(in the rows, 128 means zero)
Each row is followed by its class.
[167 102 170  47 173 122  17 109 143 130 177 137  66  74 172 169 144 147
 163 145 107  93 199  83 159 143 142 197 112 187 130 162 134 103 121  45
  86 124 197 105  59 222 130 123 125 185 141 110 108 125  91 117 222 158
 114  44 148 134 229 121 133 117 156 136 136  98 100  86 139 132 139 150
 178 118 122  95 158 161 131 105]
<53>
[153 126 153  95 151 110  60 130 131 132 132 135  93  86 120 152 125 126
 132 143 147 107 162 126 128 165 138 179 126 153 131 164 122 103 141  50
 110 123 153 116  90 168 112 132 125 107 137 122 114 115 113 127  79 142
 125 117 135 141 179 128 132 115 130 145 129 114 121 105 125 137 127 168
 173 117 130 121 129 157 125 109]
<53>
[139 131 136 134 144 121 102 112 145 135 121 132 121 107 120 175 134 134
 161 100 126 103 142 116 145 130 137 165 141 139  89 142 117 135 128  54
 118 127 153 133 131 151 105 130 139 127 113 122 132 126 125 141  87 137
 135 136 141 122 148 138 140 109 118 133 110 110 116  95 115 134 122 146
 136 121 122 117 121 175 140 132]
<53>
[ 52 133 143 149  94 134 192 146 141 119 104 133 139 167 148  89 141  88
  93 123 149 127 127  79  75 135 106  81 133  68 122  73 132 116 112 235
 132 111  88 137 119 135 146 126 154 144 157 103  77 122 138 105 131 132
 125 134 127 115  91 143 135 103 104 101 132 140 127 174 125 124 136 123
 113 109 122 111 156 117 136 134]
<47>
[155 135 125  92 166 117  48 116 157 128 147 133 117  81 123 164 119 158
 151 129 223  87 166 115 132 138 127 183 131 170 122 152 124 139 135  26
  98 142 182 117  79 155 103 131 107 135 134 131 131 107 113 133  87 153
 132 108 138 123 183 143 135 137 135 128 121 102 121  84 132 132 121 147
 139 111 128 126 124 154 124 110]
<53>
[169 129 171 103 163 130  37 110 154 144 146 128  91  83 126 171 129 137
 162 130 140 119 162  63 153 117 128 170 125 169 131 153 156 125 140  43
 116 128 167 110 105 157 106 132 111 143 132 121 153 126 113 131 104 171
 114 118 131 132 188 132 137 113 145 138 139 109 122 112 122 133 107 137
 151 135 136 104 131 173 119 111]
<53>
[147 109 177  71 166 130  37 121 148 142 138 131  81 105 167 154 143 143
 148 119 135  90 203  98 149 164 126 157 107 177 126 145 121 109 126  87
  95 125 185 108  68 183 124 139 135 144 147 117 118 114 100 112  80 166
 130  54 139 129 183 128 114 112 131 139 148 104 124 109 135 144 122 150
 154 120 153  80 162 173 133  98]
<53>
[200 124 174  78 159 128  40 120 151 136 162 148  77  82 130 162 125 130
 152 132 172 132 170 121 153 138 188 178 120 168 131 155 104 122 140  37
  97 125 173 102  91 173 106 118 119 128 151 129 137 125 110  83  91 151
 113  96 144 149 208 139 119 123 128 136 154 112 115 112 130 133 109 150
 147 129 117  97 119 160 130 123]
<53>
[ 51 121  76 146 103 122 241 170  54 122  99 107 171 183 142  65 137  93
  72 129 160 117 103 110 101 147 120  64 124  81 126  77 129 160 109 235
 167 107  78 167 134 125 134 252 139 118 142 117  64 132 142 120 123  87
 142 178 107 140  92 129 145 140 126  94 120 161 137 143 133 104 157 122
 111 115 127 132 138  71 120 142]
<52>
[162 134 133 119 141 127  65 109 142 130 141 128  98  87 132 172 161 143
 172 126 132  94 159 137 158 125 117 155 141 167 122 144 125 133 139  46
  97 145 177 103 106 130 116 122 124 136 119 140 152 120 125 132 108 144
 124 101 120 122 149 132 146 107 103 140 138 105 110 104 113 143 122 146
 152 120 135 116 134 173 127 117]
<53>
[160 141 149 135 145 105  57 109 143 137 138 131 115  86 100 172 111 139
 138 154 134 125 126 147 126 126 116 130 141 149 116 144 122 146 138  14
 109 142 143 111 116 126 107 121  97 127 101 139 157 124 129 151 134 135
 133 160 120 127 142 141 113 136 124 150 131 107 116 114 119 132 116 132
 142 125 126 135 115 165 128 121]
<53>
[114 145 109 126 121 122 230 146 106 117 141 111 162 125 102 117 137  79
  97 153 123 200  79 134 126 125 146  81 136  88 137 120 115 133 126 169
 162 103  58 139 196 103 141 103 144 120 103 126 109 153 138 141 141  98
 129 176 122 144  81 121 137 124 128  94 128 164 116 143 128 114 138 114
 111 135 121 131 110  72 139 154]
<52>
[ 68 113 161 117 117 126 154 152 142 120 101 132 116 169 159 102 152  93
 100 137 152 100 162  71 116 169 115 105 128 107 132  86 124 112 106 203
 158 125 118 124 101 154 134 132 151 136 150 112  65 152 135  97  99 126
 115 119 138 125 132 158 137 120 124 113 144 138 135 160 134 122 139 140
 125 123 143 100 154 115 127 135]
<47>
[114 158  94 178  90 142 181 129 115 114  81 135 168 175 139 104 115 115
 105 105 118 109  96 158 107 114 104  87 139 105 131  95 123 138 122 207
 166 124  93 153 152  80 121 128 132 123 139 126 145 129 138 124 166 111
 134 163 146 103  61 140 132 116 116 120 123 137 150 167 121 137 109 124
 101 117  90 140 142 121 127 143]
<47>
[155 147 156 124 149 123  56 125 153 135 140 140  98  91 116 182 113 139
 155 118 150 107 142 142 127 117 136 163 130 144 124 157 138 130 145  29
 105 118 151 115  82 139 115 123 112 122 120 113 142 101 135 167  98 145
 113 124 132 129 163 126 131 136 136 132 124 117 114 107 124 128 123 144
 137 118 141 122 111 160 118 111]
<53>
[112 132 141 110 169 138 132 122 147 126 108 146 117 124 160 156 162 110
 154  82 111 110 152 100 156  97 116 145 139 100 134  53 131 135 114 149
 140 120 126 126 148 125  86 127 153 146 146 110 105 131 123 112  95 149
 117 113 142 115 116 133 120 108 123 151 141 129 129 147 127 137 126 142
 130 117 131 121 139 153 146 119]
<47>
[151 153 158 162 111 114  49 121 159 127 118 137 123 110  86 164 151 150
 151 125 138  85 105 115 103 132 131 150 158 161 130 138 140 120 156  57
  81 147 146 125 103 127 109 141 103 132 120 143 166  98 133 154 134 135
 124 161 121 112 121 144 122 128 124 123 122  95 126 120 118 164  93 134
 114 130 124 132 132 183 111 115]
<53>
[187 124 178  70 147 116   4 107 152 130 159 147  77  69 132 175 134 137
 158 114 122 121 189 134 143 133 139 187 119 152 127 168 134 135 134  50
 105 134 170  97 103 160 117 142 123 141 136 116 151 120 113 155 104 173
  91  70 136 132 189 140 119 116 145 142 141 105 116 104 128 137 124 139
 162 120 124 112 142 172 137 113]
<53>
[ 74 152 150 140 120 138 157 156 143 129  94 134 135 125 130 120 145 109
 119 114 132 130 128 112 118 121 125 117 136  94 112  92 146 121 116 164
 151 119  96 135 140 102 128 129 134 143 147 120  98 134 138 124 109 116
 143 152 131 109 102 145 131 119 118 116 130 128 117 171 117 134 122 137
 128 131 130 117 142 133 129 124]
<47>
[ 76 109 161  56 104 133 136 148 133 130 123 147 146 162 182  89 129  82
  93 137 147 121 164  91 108 157 102 103 122 110 127 100 147 103 115 221
 130 111 105 124  92 154 149 125 152 139 162 103  83 121 124  97 120 133
 115 108 141 130 139 124 138 122 133 112 135 140 140 164 128 132 128 129
 133 143 124 114 170 110 137 128]
<47>
[ 70 108 151 143  94 128 158 153 121 123  85 145 144 190 172  54 121 130
  94 107 163  94 149  66 101 160 105 110 103 110 135  79 128  99 123 236
 130 146 131 133  69 151 136 135 147 134 181 107  89 129 126  84 119 133
 118  89 128 119 133 134 131 114 133 118 147 126 162 160 137 118 157 137
 112 124 167 124 158 103 133 128]
<47>
[169 112 157  84 146 125  33 126 149 134 146 131  94  97 137 155 115 141
 152 124 135 112 177 117 130 148 138 181 122 166 120 153 127 114 135  65
  94 137 167 108  85 162 115 127 124 149 182 123 110 115 109 111 101 149
 130  92 122 112 194 127 120 123 139 140 142 112 126 106 128 133 127 141
 168 129 123 114 141 167 107 111]
<53>
[ 62 130 155 152 102 146 127 146 139 130  65 123 117 153 141 123 142  97
 110  80 182  74 155  70 103 121  89  97 142 144 118  54 132 115 121 192
 148 127 116 140  87 132 115 129 158 150 174 111  88 122 154 117  82 143
 121 136 134  98 132 158 127 106 118  80 135 110 158 178 143 173 129 147
 141 136 137 121 170 159 122 108]
<47>
[158 133 160 109 142 117  57 127 153 116 154 135 102 163 133 168 139 142
 146 121 146 107 166 101 137 148 101 166 122 152 125 147 134 125 130  41
 108 129 154 120 104 154  94 135 140 133 124 141 122 115 119 129  87 146
 121 117 132 130 161 141 119 113 123 140 109  98 103 133 113 139 115 123
 160 127 127 112 136 166 128 112]
<53>
[130 140 136 143 102 128 151 125 116 137 129 121 153 137 104 100  89 118
 102 177 144 157  82 159  84 158 134  96 133 121 129 138 127 125 138 134
 131 119  94 133 165 106 119 124  95 108 105 143 131 130 158 151 181 121
 125 182 118 140 105 119 107 142 130 128 123 140 138 153 129 121 117 109
 127 146 122 154 108  99 123 146]
<52>
[ 88 131 202 131 123 126  68 148 133 140  89 144 101 143 150 133 135 101
 129 107 181  90 169  80 112 139 109 122 137 107 136  99 140 107 134 165
 133 114 231 130  77 156 123 140 150 128 156 113  82 132 144 108  96 146
 109  91 114 112 130 165 135 100 127 111 136 102 133 170 178 170 126 135
 142 115 118  87 163 172 133 110]
<47>
[ 95 114  83 139 112 134 190 142 114 128 121 113 154 160 138  77 132 122
  94 135 124 111 105 117 132 143 123 104 106 119 126 114 127 125 113 195
 134 122 118 138 130 123 148 119 126 122 140 125 102 128 123 114 134 109
 140 129 127 135 107 118 122 138 119 113 142 142 126 118 132 123 127 115
 127 130 129 138 128  76 118 108]
<52>
[149 126 149 145 154 127  78 120 143 148 128 134 121  97  97 179 112 139
 149 116 139  85 133 135 122 135 130 160 153 154 129 143 120 128 147  37
 112 135 165 130 133 134 128 126 104 139 124 138 148 110 132 151 107 130
 133 151 193 114 128 158 132 125 127 132 123 106 122 119 116 138 138 134
 134 118 129 134 126 176 120  96]
<53>
[139 134 133 141 149 116  62 111 141 138 129 137 107 108 105 183 127 153
 168 124 129  91 136 129 145 136 135 175 141 170 128 154 127 136 138  46
  90 147 196 115 102 138 123 127 104 127 117 138 169 120  87 139 116 154
 127 118 126 127 164 145 126 136 119 142 124 104 125 101 119 141 115 141
 148 127 138 128 113 151 125 106]
<53>
[ 92 135  90 148 136 133 205 147 112 135 144 100 165 133  95 114 119 136
 107 139 120 150  74 157 118 119 141 101 127 118 133 129 129 133 124 112
 141 118  98 138 161 126 125 125 112 102  94 133 127 112 145 157 142  94
 147 175 131 136 104 104 139 147 125 119 117 148 118 118 125 128 134 112
 115 128 135 142 104  90 124 140]
<52>
[158 130 149 123 155 133  53 122 139 140 137 133 105  96 115 159 123 138
 167 145 135  94 144 128 144 118 136 168 137 154 112 134 123 130 131  42
 108 145 209 121 106 143 113 139 129 126 110 137 137 128 122 139  98 146
 131 117 132 122 165 133 130 132 137 138 130 109 121 105 111 142 142 127
 150 127 132 121 109 160 153 107]
<53>
[217 113 161  21 142 114  34 126 146 131 146 130  94  94 116 148  90 147
 153 153 128 115 154 136 133 136 146 159 122 172 126 165 124 114 144  48
  99 141 165 128  92 145  71 139 101 115 119 131 147 116 105 138 116 141
 125 112 131 137 169 111 128 124 137 141 120 113 155 101 116 137 119 131
 150 136 131 131 130 152 132 104]
<53>
[164 129 155 105 146 139  69 120 153 125 154 136 113  88 125 168 133 128
 152 121 122 130 171 128 144 123 133 164 125 141 151 136 129 142 138  87
 119 132 122 114 107 147 129 124  95 133 141  98 134 105 107 135 120 147
 131 103  93 126 174 117 126 116 131 126 133 128 121 118 127 127  87 138
 141 135 122 100 128 150 129 117]
<53>
[126 111 167  75 170 149  21 125 144 143 159 146  92  98 132 156 130 146
 166 124 121  86 182 108 156 145 123 178 117 169 133 152 128 112 121  81
  94 125 116 107  84 167 127 123 123 122 153 120 118 125 109 128  81 156
 134  60 128 136 205 116 126 117 145 136 137  98 124 109 121 130 115 165
 153 128 128 103 124 148 135 110]
<53>
[107 118  95 145 109 139 188 117 114 120   4 134 158 154 142  89 111 227
 110 134 121 129 101 116 110 133 114  88 124 117 120 124 141 133 119 206
 142 127 116 134 110 107 138 131 146 126 138 135 123 134 123 112 155 131
 130 125 123 114  94 119 109 147 118 120 125 139 146 133 132 125 140 110
 105 137 134 141 140 106 142 136]
<52>
[ 89 147 169 175  81 109 120 140 128 148  79 143 133 180 116 113  80 108
 101 186 182 125 103 124  72 147 126  76 145  94 119  87 139  88 144 196
 124 124 105 133 100 112 117 120 130 141 136 129 144 104 157 127 166 122
 117 159 111  98  99 133 123 129 121 155 133 122 127 179 143 106 107 117
 123 128 133 133 164 150 109 116]
<47>
[150 126 165 108 148 122  32 109 157 132 117 141  95  97 121 156 133 137
 154 125 140 100 169 111 136 131 115 177 130 166 131 129 120 124 131  67
 104 146 177 104  83 161 122 129 123 138 132 130 130 117 108 125 110 157
 112  89 123 125 200 117 126 126 125 131 140  97 126  88 120 145 140 145
 151 117 165 120 137 183 123 103]
<53>
[ 92 103 163 105 101 114 111 145 133 141  95 133 118 214 184  51 113  90
  90 141 171  97 163  65  93 178 117 139  95 114 128  77 152  88 115 252
 115 112 136 116  45 175 148 110 157 148 187 106  91 108 116  88 124 139
 117  81 118 115 153 129 123 118 143 116 165 140 174 169 142 113 140 145
 129 132 127 115 173 117 135 115]
<47>
[104 125  72 160 107 129 192 120 106 130 128 113 163 171 111  71  93 136
  98 166 124 152  66 154 108 124 121  99 112 115 114 128 146 140 115 207
 132 134 108 134 150  87 135 128 154 110 125 141 154 126 142 135 179 103
 129 148 106 128  82 112 131 155 126 121 125 139 145 130 126 118 129  96
 100 139 126 147  93  88 127 141]
<52>
[ 83 102 135 135 117 140 143 116 143 125  95 137 106 156 163 115 162 121
 135  78 129  85 158  74 138 119  94 124 133  95 122  92 101 127 108 202
 138 125 132 134 114 139 130 132 162 148 169 111 103 136 131 107  90 137
 116  97 141  93 120 139 124 113 106 104 132 120 132 243 134 149 130 124
 135 109 130 124 157 137 133 118]
<47>
[159 155 122 215 137 117  70 101 157 142 105 127 133  97  68 193 107 153
 166 102 115  86  99 151 147  90 129 157 164 152 105 152 122 158 141  16
 104 191 162 130 132  97  99 137 122 133  90 147 175 113 146 158 116 132
 122 145 130 103 106 148 123 138 119 130 102  78 109 101 115 149 109 136
 124 117 126 191 107 167 125 100]
<53>
[101 120 150 133 119 135 131 125 125 135 134 139 123 168 157  95 127 108
 139 113 147 107 142 105 118 127 110 100 122 107 129 101 108 130 123 204
 163 123 119 129 102 136 153 125 146 147 158 113 117 123 134 101 133 149
 110 111 127 111 119 128 122 128 124 131 132 122 151 170 146 125 119 135
 118 125 129 115 159 125 132 134]
<47>
[ 58 132 149 183 101 123 159 144 137  99  69 125 148 191 125 110 125 103
  95 102 169  88 148  87  76 145 104  87 141  77 110  71 141 111 124 205
 139 117  97 144  99 126 127 128 160 138 154 112  96 125 179 108 133 116
 128 168 136 110  87 154  97 118 104 111 134 124 137 183 128 134 125 135
 117 129 130 138 141 138 116 113]
<47>
[158 117 145 100 138 125  42  99 152 133 143 134 107  78 123 161 142 151
 125 108 116  94 162 175 160 111 122 180 128 179 123 159 120 130 128  39
 100 150 188 124 115 168 119 129 122 133 120 137 141 126 110 140 102 147
 121  89 152 135 173 126 131 122 140 141 136 125 126  92 121 136 123 144
 146 140 124 123 137 161 124 119]
<53>

Each row is followed by its class.
[ 90 141 145 117 116 120 123 136 126 105 103 107 141 180 108 147 129 131
 118 127 141  84 163 164 146 137 132 136 137 129  96 108 116 120 137 135
 133 149 149 100 126 106 119 119 124 116 101 123 127 129 134 139 114 151
 114 134 121 105 121 113 157  78 141 161 129 140 155 130  95 138 127 149
 105 129 113 203 167 117  66 106]
<76>
[ 92 158 142  89 114 126 132 123 130 126  81 111 130 138 125 153 141 142
 122 159 144 132 145 138 130 128 111 145 160 113 102 109  87  97 133 107
 145 131 113  71 144 158 117 149  95 118 119 133 162 134 145 187 124 131
 119 147 105 137 130 122 142  82 148 196 123 135 149 136  63 184 122 146
 120 128  64 166 148 114  70 109]
<77>
[101 176 122 103 101 108 137 137 153 140 137 104 160 104 143 139 135 104
  96 117  96 121 147  76 114 124  99 157 107 129 105 118 138 110  82 106
  59 107 117  84 132 120 120 142 110 163 102  97 168 129 183 114 100 140
 123 146 127 134 140  93 104 108 135 141 142 118 159 126 170 186  90 168
 118 154  73 157 121 147  87 139]
<74>
[ 80 117 140 138 120 109 129 112 156 118  89 144 108 129 159 170 115 145
 132 125 105 150 139 136 136 147 122 188 142  74 152  95 121 151  78 129
 121 154 118 108 166 151 157 173 122 128 145 151 165 119 109 151 131 143
 149 157  59 149 135  77 153  84 135 172 150 135 121 103 124 187 149 139
 100 112  48 139 183 108  72 115]
<76>
[116 132 115 145 122 144 177 141 134 167 110 143 130 103 115 154 128 108
 168 152  95 142 129 154 112 157 143 146 135 125 154  92 103 108 132 109
 169 152 116 127 144 113 146 130 133 128 138 122 115 109  95 153 154 121
 138 117 114  92 161 129  84 131 117 146 127 138 110 136 110 107 126  94
 115 136  99 127  86 106 106 118]
<75>
[131 133 184  96 153 159  60  98 139 112 156 160  92 109 204 175  94 204
 190 116 124 201 106 144  99 163 170 144 174  61 153 109 160 149 145 151
 166 144 170 180 122 151 176 191 147 123 200 139 122 124  86 119 170 129
 144 163  97 100 133 125 119 109  95 100 156 132 131 104 143 145 162 115
 136  87 102  81 217 114 121 110]
<70>
[ 79 156 157 115 127 106 104 124 110  87 112 110 115 128 153 146 130 139
  95  97 131  90 138 144 159 119 117 152 134  61 134 135  85 152 112 143
  75 158 115 119 102 142 111 130 113 124 108 145 152 103 163 138 109 140
 137 133  82 131 145 138 197 102 142 169 137 115 127 146 127 184 152 158
 117 136 118 140 214  94 102 122]
<76>
